Here is a tiny trained network, its code and every weight. The questions are about switching its units off for an input and a target symbol, where a switched-off unit gives its printed mean instead of its output.

import numpy as np


def w(rows, s, z=0):
    codes = np.array(rows[::2]) - 128.0
    scale = np.full(codes.shape[1], s)
    scale[-1] = z or s
    return codes * scale


def f(y):
    return y / 2 * (1 + np.tanh(0.7978845608 * (y + 0.044715 * y**3)))


def softmax(a):
    e = np.exp(a - a.max(-1, keepdims=True))
    return e / e.sum(-1, keepdims=True)


def log_softmax(a):
    a = a - a.max(-1, keepdims=True)
    return a - np.log(np.exp(a).sum(-1, keepdims=True))


def net(x, mask):
    ids = ['ΔΩαβγζμτ'.index(c) for c in x.split()]
    T = len(ids)
    res = E[ids] + P[:T]
    q, k, v = (res @ M[0].T for M in (Q, K, V))
    z = softmax(np.where(np.tri(T) > 0, q @ k.T / 3**0.5, -1e9)) @ v
    res = res + np.where(mask[0], z, O[0][:, -1]) @ O[0][:, :-1]
    y = f(res @ A[0][:, :-1].T + A[0][:, -1])
    res = res + np.where(mask[1:17], y, B[0][:, -1]) @ B[0][:, :-1]
    return log_softmax(res[-1] @ U[:, :-1].T + U[:, -1])


Q, K, V, O, A, B = {}, {}, {}, {}, {}, {}
E = w([
[97,102,61,158,144,197,138],'Δ',
[46,105,25,109,116,156,106],'Ω',
[111,109,44,185,74,125,34],'α',
[8,130,207,134,179,114,65],'β',
[120,152,37,64,39,160,77],'γ',
[189,162,59,123,42,198,71],'ζ',
[115,158,197,174,179,213,95],'μ',
[80,190,199,67,113,156,62],'τ',
],0.017)
P = w([
[167,131,141,153,118,83,189],'0',
[156,80,139,118,122,108,102],'1',
[181,202,74,128,132,108,148],'2',
[115,144,120,148,104,177,150],'3',
[131,101,130,108,140,127,36],'4',
[160,231,54,122,152,125,85],'5',
[86,171,95,142,89,246,142],'6',
[113,123,105,85,158,167,5],'7',
[146,232,88,131,178,135,72],'8',
[48,157,164,189,95,208,121],'9',
],0.015)
Q[0] = w([
[134,235,101,155,158,74,176],'head 0',
[176,89,172,129,109,61,248],'head 0',
[60,144,151,178,47,181,142],'head 0',
],0.015)
K[0] = w([
[139,5,139,98,141,121,130],'head 0',
[152,98,140,137,117,73,189],'head 0',
[92,167,223,141,173,139,114],'head 0',
],0.021)
V[0] = w([
[189,126,81,235,97,179,66],'head 0',
[132,95,119,208,249,154,167],'head 0',
[54,82,9,137,116,77,138],'head 0',
],0.011)
O[0] = w([
[173,151,131,76,140,35,177,195],'head 0',
[115,170,37,179,247,88,105,6],'head 0',
[41,223,157,203,75,77,150,3],'head 0',
],0.015,0.0072)
A[0] = w([
[82,154,110,89,52,126,194,135],'neuron 0',
[78,121,128,210,69,157,189,80],'neuron 1',
[197,163,99,41,184,213,68,137],'neuron 2',
[78,202,206,178,31,194,146,112],'neuron 3',
[105,59,189,92,58,158,172,123],'neuron 4',
[225,160,100,161,83,155,81,246],'neuron 5',
[116,60,194,201,213,87,166,181],'neuron 6',
[117,203,100,130,121,15,105,121],'neuron 7',
[95,35,146,85,106,174,86,114],'neuron 8',
[111,46,101,145,154,1,74,154],'neuron 9',
[97,210,98,49,93,162,46,181],'neuron 10',
[106,58,211,220,186,71,192,86],'neuron 11',
[139,230,31,159,226,199,99,144],'neuron 12',
[50,68,104,157,194,79,153,89],'neuron 13',
[72,129,103,200,153,211,48,131],'neuron 14',
[172,60,165,69,91,122,129,125],'neuron 15',
],0.0063,0.011)
B[0] = w([
[190,100,124,201,83,149,81,166],'neuron 0',
[99,122,84,110,153,181,74,137],'neuron 1',
[112,69,91,215,126,3,181,250],'neuron 2',
[113,22,31,125,192,1,44,176],'neuron 3',
[182,160,111,128,117,152,17,224],'neuron 4',
[15,95,171,82,189,173,150,214],'neuron 5',
[87,103,75,57,105,125,139,140],'neuron 6',
[178,147,140,142,231,146,191,161],'neuron 7',
[255,169,175,214,151,129,196,221],'neuron 8',
[104,187,188,87,100,189,204,150],'neuron 9',
[53,78,134,228,153,191,199,204],'neuron 10',
[102,133,174,144,95,224,99,129],'neuron 11',
[121,188,148,49,15,116,112,187],'neuron 12',
[137,174,161,191,140,113,74,135],'neuron 13',
[67,139,148,81,60,99,232,155],'neuron 14',
[171,210,65,130,195,168,144,225],'neuron 15',
],0.0056,0.023)
U = w([
[137,254,87,118,174,153,102,128],'Δ',
[123,159,91,193,174,101,104,55],'Ω',
[156,114,174,172,97,46,219,26],'α',
[59,112,177,93,113,136,181,254],'β',
[139,125,129,126,96,76,78,96],'γ',
[160,184,154,43,79,114,156,119],'ζ',
[130,108,85,78,183,85,139,136],'μ',
[170,138,136,180,170,154,142,150],'τ',
],0.0058,0.0043)

Each question gives the input, a string of symbols that net reads in full, and the target symbol t.
The units are the heads (3 rows each of Q, K, V and O) and the neurons (one row each of A and B). Each row of codes is followed by its name. A weight is (code - 128) times the scale printed after its matrix; where a second scale follows, it is the last column's (O, A, B and U).
mask holds one flag per unit, heads first, then neurons. A switched-off unit (its flag False) gives its mean, the last column of its rows in O or B, instead of its output. The means were averaged over made-up inputs and are rounded, as every weight is.
A unit's drop is (log p(t) with every unit on - log p(t) with that unit switched off) / (log p(t) with every unit on - log p(t) with every unit switched off).
The circuit of an input: a set's keep is (log p(t) with only the set's units on - log p(t) with every unit switched off) / (log p(t) with every unit on - log p(t) with every unit switched off). Starting from the 12 units with the biggest drops (on a tie, the unit counted first), units are removed one at a time, each time the one whose removal leaves the highest keep (on an exact tie, the one counted first), for as long as the keep stays at least 0.8.
circuit, biggest first: the units of the circuit, biggest drop first
k most important neurons: the k neurons with the biggest drops, biggest first
drop of u: that unit's drop, to one decimal
input ζ ζ μ, target ζ: circuit, biggest first	(head 0; neuron 2)
input μ α τ, target α: circuit, biggest first	(head 0)
input Ω Δ τ ζ μ γ, target μ: 2 most important neurons	(neuron 2; neuron 8)
input τ γ Ω Ω, target τ: circuit, biggest first	(head 0; neuron 8)
input ζ Ω ζ, target Ω: circuit, biggest first	(head 0; neuron 3)
input τ β τ β γ β Ω τ α, target τ: 3 most important neurons	(neuron 8; neuron 12; neuron 15)
input Δ β τ μ γ Ω τ Δ τ, target Δ: 2 most important neurons	(neuron 2; neuron 7)
input μ Δ β Δ τ μ ζ, target μ: circuit, biggest first	(head 0; neuron 8)
input μ α Δ μ τ β Δ τ β, target τ: 2 most important neurons	(neuron 8; neuron 12)
input γ α ζ τ τ ζ Ω Δ β, target Δ: circuit, biggest first	(head 0; neuron 2)
input τ β α ζ γ, target ζ: 2 most important neurons	(neuron 2; neuron 3)
input ζ Ω α Δ ζ β τ Δ ζ, target Δ: 2 most important neurons	(neuron 2; neuron 7)
input ζ τ γ τ γ γ, target γ: 3 most important neurons	(neuron 3; neuron 0; neuron 4)
input Δ ζ μ α τ μ Δ Δ, target μ: circuit, biggest first	(head 0)
input τ ζ τ γ β Ω, target β: drop of head 0	0.4
input α τ ζ α β Δ α β β, target β: drop of neuron 14	0.2
input β γ Ω, target γ: drop of neuron 5	0.0
